Below is a small trained network, with its code and all its weights. Each question gives an input and a class and asks what happens when units are switched off, that is, made to give their printed mean instead of their output.

import numpy as np


def w(rows, s, z=0):
    codes = np.array(rows[::2]) - 128.0
    scale = np.full(codes.shape[1], s)
    scale[-1] = z or s
    return codes * scale


def f(y):
    return y / 2 * (1 + np.tanh(0.7978845608 * (y + 0.044715 * y**3)))


def log_softmax(a):
    a = a - a.max(-1, keepdims=True)
    return a - np.log(np.exp(a).sum(-1, keepdims=True))


def net(x, mask):
    res = np.array(x, float).reshape(1, 7) / 4 @ E
    y = f(res @ A[0][:, :-1].T + A[0][:, -1])
    res = res + np.where(mask, y, B[0][:, -1]) @ B[0][:, :-1]
    return log_softmax(res[-1] @ U[:, :-1].T + U[:, -1])


A, B = {}, {}
E = w([
[204,219,55,98,112,166,70],'x0',
[255,45,59,190,101,76,116],'x1',
[120,203,59,184,45,43,222],'x2',
[22,138,19,164,152,121,65],'x3',
[89,98,71,41,157,91,116],'x4',
[155,24,127,88,103,195,195],'x5',
[151,84,116,168,3,165,41],'x6',
],0.0093)
A[0] = w([
[182,158,109,180,100,187,99,198],'n1',
[192,192,12,95,155,160,106,252],'n2',
[131,235,83,194,66,210,98,70],'n3',
[125,177,130,93,248,119,98,162],'n4',
[105,95,61,114,31,49,105,230],'n5',
[85,139,163,150,202,75,166,244],'n6',
[152,143,186,114,101,181,180,177],'n7',
[106,220,113,138,116,167,114,162],'n8',
[107,135,182,207,159,87,212,152],'n9',
[104,113,225,71,101,165,176,147],'n10',
[107,150,130,164,147,85,184,144],'n11',
[106,122,125,186,159,133,178,212],'n12',
],0.011,0.0025)
B[0] = w([
[196,100,102,112,54,102,48,220],'n1',
[145,121,37,38,145,49,137,248],'n2',
[75,166,208,73,73,2,26,228],'n3',
[30,120,134,74,235,157,113,228],'n4',
[44,153,76,213,75,203,132,240],'n5',
[142,103,187,191,165,79,189,230],'n6',
[202,175,163,56,116,179,174,204],'n7',
[139,163,150,138,135,83,65,189],'n8',
[140,106,206,149,91,79,210,231],'n9',
[196,126,174,130,128,196,118,232],'n10',
[83,143,125,127,90,87,215,195],'n11',
[112,78,157,123,113,97,163,179],'n12',
],0.0098,0.012)
U = w([
[149,133,77,52,176,116,124,54],'0',
[125,154,180,144,129,85,208,110],'1',
[93,139,172,103,249,136,113,97],'2',
[196,125,131,171,87,124,98,5],'3',
[180,167,188,88,105,199,143,249],'4',
[91,214,67,141,107,115,137,164],'5',
[103,164,160,108,109,77,69,70],'6',
[89,31,146,140,133,176,106,235],'7',
],0.015,0.0027)

Each question gives the input, the list of numbers given to net, and the class t.
The units are the neurons (one row each of A and B). Each row of codes is followed by its name. A weight is (code - 128) times the scale printed after its matrix; where a second scale follows, it is the last column's (A, B and U).
mask holds one flag per neuron, in row order. A switched-off neuron (its flag False) gives its mean, the last column of its row in B, instead of its output. The means were averaged over made-up inputs and are rounded, as every weight is.
A unit's drop is (log p(t) with every unit on - log p(t) with that unit switched off) / (log p(t) with every unit on - log p(t) with every unit switched off).
The circuit of an input: a set's keep is (log p(t) with only the set's units on - log p(t) with every unit switched off) / (log p(t) with every unit on - log p(t) with every unit switched off). Starting from all 12 units, units are removed one at a time, each time the one whose removal leaves the highest keep (on an exact tie, the one counted first), for as long as the keep stays at least 0.8.
circuit, biggest first: the units of the circuit, biggest drop first
most important unit: the unit with the biggest drop
top k neurons: the k neurons with the biggest drops, biggest first
drop of u: that unit's drop, to one decimal
input [-6,2,-6,1,-2,6,-2], class 4: most important unit => n10
input [-3,1,0,4,-5,1,3], class 3: top 2 neurons => n4, n2
input [8,2,2,7,5,-4,3], class 6: top 2 neurons => n3, n8
input [-4,4,5,-7,0,0,7], class 3: circuit, biggest first => n4, n1
input [6,2,-8,1,2,5,8], class 3: top 4 neurons => n4, n1, n7, n11
input [-6,-1,-4,-3,-5,4,-3], class 4: top 2 neurons => n10, n7
input [2,1,-3,-5,7,-1,-4], class 2: top 2 neurons => n4, n1
input [-3,2,0,4,1,-7,-2], class 1: top 2 neurons => n6, n11
input [-6,6,5,-2,3,-1,6], class 5: top 2 neurons => n5, n10
input [5,5,4,3,5,-1,8], class 5: top 2 neurons => n5, n2
input [4,5,-8,5,5,5,4], class 0: drop of n2 => 1.1
input [7,-4,7,6,5,-7,8], class 6: drop of n3 => 3.9
input [-1,7,-1,7,3,-3,7], class 5: drop of n5 => 0.9
input [0,4,-5,2,8,5,-7], class 2: circuit, biggest first => n4
